Here is a tiny trained network, its code and every weight. The questions are about switching its units off for an input and a class, where a switched-off unit gives its printed mean instead of its output.

import numpy as np


def w(rows, s, z=0):
    codes = np.array(rows[::2]) - 128.0
    scale = np.full(codes.shape[1], s)
    scale[-1] = z or s
    return codes * scale


def f(y):
    return y / 2 * (1 + np.tanh(0.7978845608 * (y + 0.044715 * y**3)))


def log_softmax(a):
    a = a - a.max(-1, keepdims=True)
    return a - np.log(np.exp(a).sum(-1, keepdims=True))


def net(x, mask):
    res = np.array(x, float).reshape(1, 5) / 4 @ E
    y = f(res @ A[0][:, :-1].T + A[0][:, -1])
    res = res + np.where(mask, y, B[0][:, -1]) @ B[0][:, :-1]
    return log_softmax(res[-1] @ U[:, :-1].T + U[:, -1])


A, B = {}, {}
E = w([
[39,67,151,103,132,171,79,135,213,60,255],'x0',
[207,63,119,165,243,172,175,119,162,138,181],'x1',
[208,31,124,202,43,190,143,65,108,216,124],'x2',
[121,164,135,37,165,188,112,35,207,183,47],'x3',
[200,141,69,91,148,80,217,213,192,117,177],'x4',
],0.0092)
A[0] = w([
[104,139,157,143,160,94,94,82,57,184,65,158],'N0',
[122,162,196,146,37,159,103,67,112,255,53,252],'N1',
[86,125,121,221,51,105,100,154,66,111,152,225],'N2',
[90,203,187,124,80,173,21,89,157,136,139,177],'N3',
[119,188,48,173,177,94,145,199,118,88,157,158],'N4',
[123,49,139,125,222,163,138,76,172,85,209,167],'N5',
[78,175,100,85,158,29,133,212,129,55,149,190],'N6',
[170,181,66,86,153,95,210,120,149,189,28,184],'N7',
[140,103,156,96,147,222,150,118,180,192,146,200],'N8',
[134,122,161,115,109,193,75,22,136,220,117,127],'N9',
[25,160,154,106,128,67,62,121,129,73,109,182],'N10',
],0.0084,0.0043)
B[0] = w([
[128,73,193,161,157,145,155,62,90,135,94,190],'N0',
[101,47,83,74,123,124,223,25,136,88,46,249],'N1',
[52,106,97,118,49,147,135,175,59,148,140,214],'N2',
[110,127,89,147,54,171,60,48,217,85,128,209],'N3',
[207,156,211,93,109,128,82,166,121,129,82,209],'N4',
[79,143,144,148,172,221,186,190,167,126,230,230],'N5',
[164,77,245,37,107,94,82,191,117,101,120,255],'N6',
[215,209,115,147,193,47,106,57,117,255,111,229],'N7',
[117,137,46,137,165,134,191,197,217,100,74,200],'N8',
[144,71,78,57,198,214,127,98,196,57,37,217],'N9',
[77,195,195,147,104,126,40,64,133,70,188,220],'N10',
],0.0084,0.014)
U = w([
[91,127,75,162,218,194,188,194,164,136,254,243],'0',
[148,69,46,69,151,192,172,105,156,94,76,4],'1',
[152,109,211,60,122,79,99,214,93,92,143,204],'2',
[83,54,27,177,10,107,172,171,35,148,156,205],'3',
[22,172,153,148,115,151,38,96,127,83,183,42],'4',
[236,204,99,161,169,91,141,160,124,211,165,115],'5',
[92,197,81,82,100,29,103,86,207,164,132,135],'6',
[122,157,125,157,174,62,171,83,57,177,107,54],'7',
],0.009,0.002)

Each question gives the input, the list of numbers given to net, and the class t.
The units are the neurons (one row each of A and B). Each row of codes is followed by its name. A weight is (code - 128) times the scale printed after its matrix; where a second scale follows, it is the last column's (A, B and U).
mask holds one flag per neuron, in row order. A switched-off neuron (its flag False) gives its mean, the last column of its row in B, instead of its output. The means were averaged over made-up inputs and are rounded, as every weight is.
A unit's drop is (log p(t) with every unit on - log p(t) with that unit switched off) / (log p(t) with every unit on - log p(t) with every unit switched off).
The circuit of an input: a set's keep is (log p(t) with only the set's units on - log p(t) with every unit switched off) / (log p(t) with every unit on - log p(t) with every unit switched off). Starting from all 11 units, units are removed one at a time, each time the one whose removal leaves the highest keep (on an exact tie, the one counted first), for as long as the keep stays at least 0.8.
circuit, biggest first: the units of the circuit, biggest drop first
unit that matters most: the unit with the biggest drop
top k neurons: the k neurons with the biggest drops, biggest first
drop of u: that unit's drop, to one decimal
input [-7,-5,-2,8,5], class 7: circuit, biggest first -> (N7 N1 N0)
input [0,-7,1,-7,-2], class 3: unit that matters most -> N2
input [5,-5,-8,-3,0], class 2: top 2 neurons -> (N6 N4)
input [-6,-3,-5,4,-8], class 1: top 3 neurons -> (N1 N9 N0)
input [-8,0,4,-6,1], class 7: top 4 neurons -> (N7 N3 N0 N5)
input [8,-4,3,4,-4], class 1: top 3 neurons -> (N9 N1 N8)
input [-8,-3,-8,2,0], class 7: circuit, biggest first -> (N7 N0)
input [5,3,-6,-3,-2], class 2: top 3 neurons -> (N6 N4 N3)
input [3,4,1,-3,-8], class 0: circuit, biggest first -> (N5 N6)
input [8,-4,2,6,-2], class 1: top 3 neurons -> (N9 N8 N1)
input [-6,3,8,1,5], class 5: top 3 neurons -> (N7 N3 N2)
input [7,-3,6,-2,4], class 0: top 2 neurons -> (N1 N5)
input [-6,8,-4,-6,8], class 5: top 4 neurons -> (N7 N2 N10 N1)
input [2,5,4,-6,-8], class 3: circuit, biggest first -> (N2)
input [3,-7,4,-4,-7], class 3: top 2 neurons -> (N2 N1)
input [-4,3,2,-8,4], class 2: top 3 neurons -> (N4 N1 N7)
input [-1,-7,2,-2,-5], class 3: top 2 neurons -> (N2 N1)
input [3,3,-2,7,7], class 0: drop of N5 -> 0.3
input [-1,-6,4,-4,-4], class 3: drop of N2 -> 1.0
input [-3,0,-7,3,2], class 2: circuit, biggest first -> (N6)
input [6,1,5,-1,3], class 0: drop of N3 -> 0.0
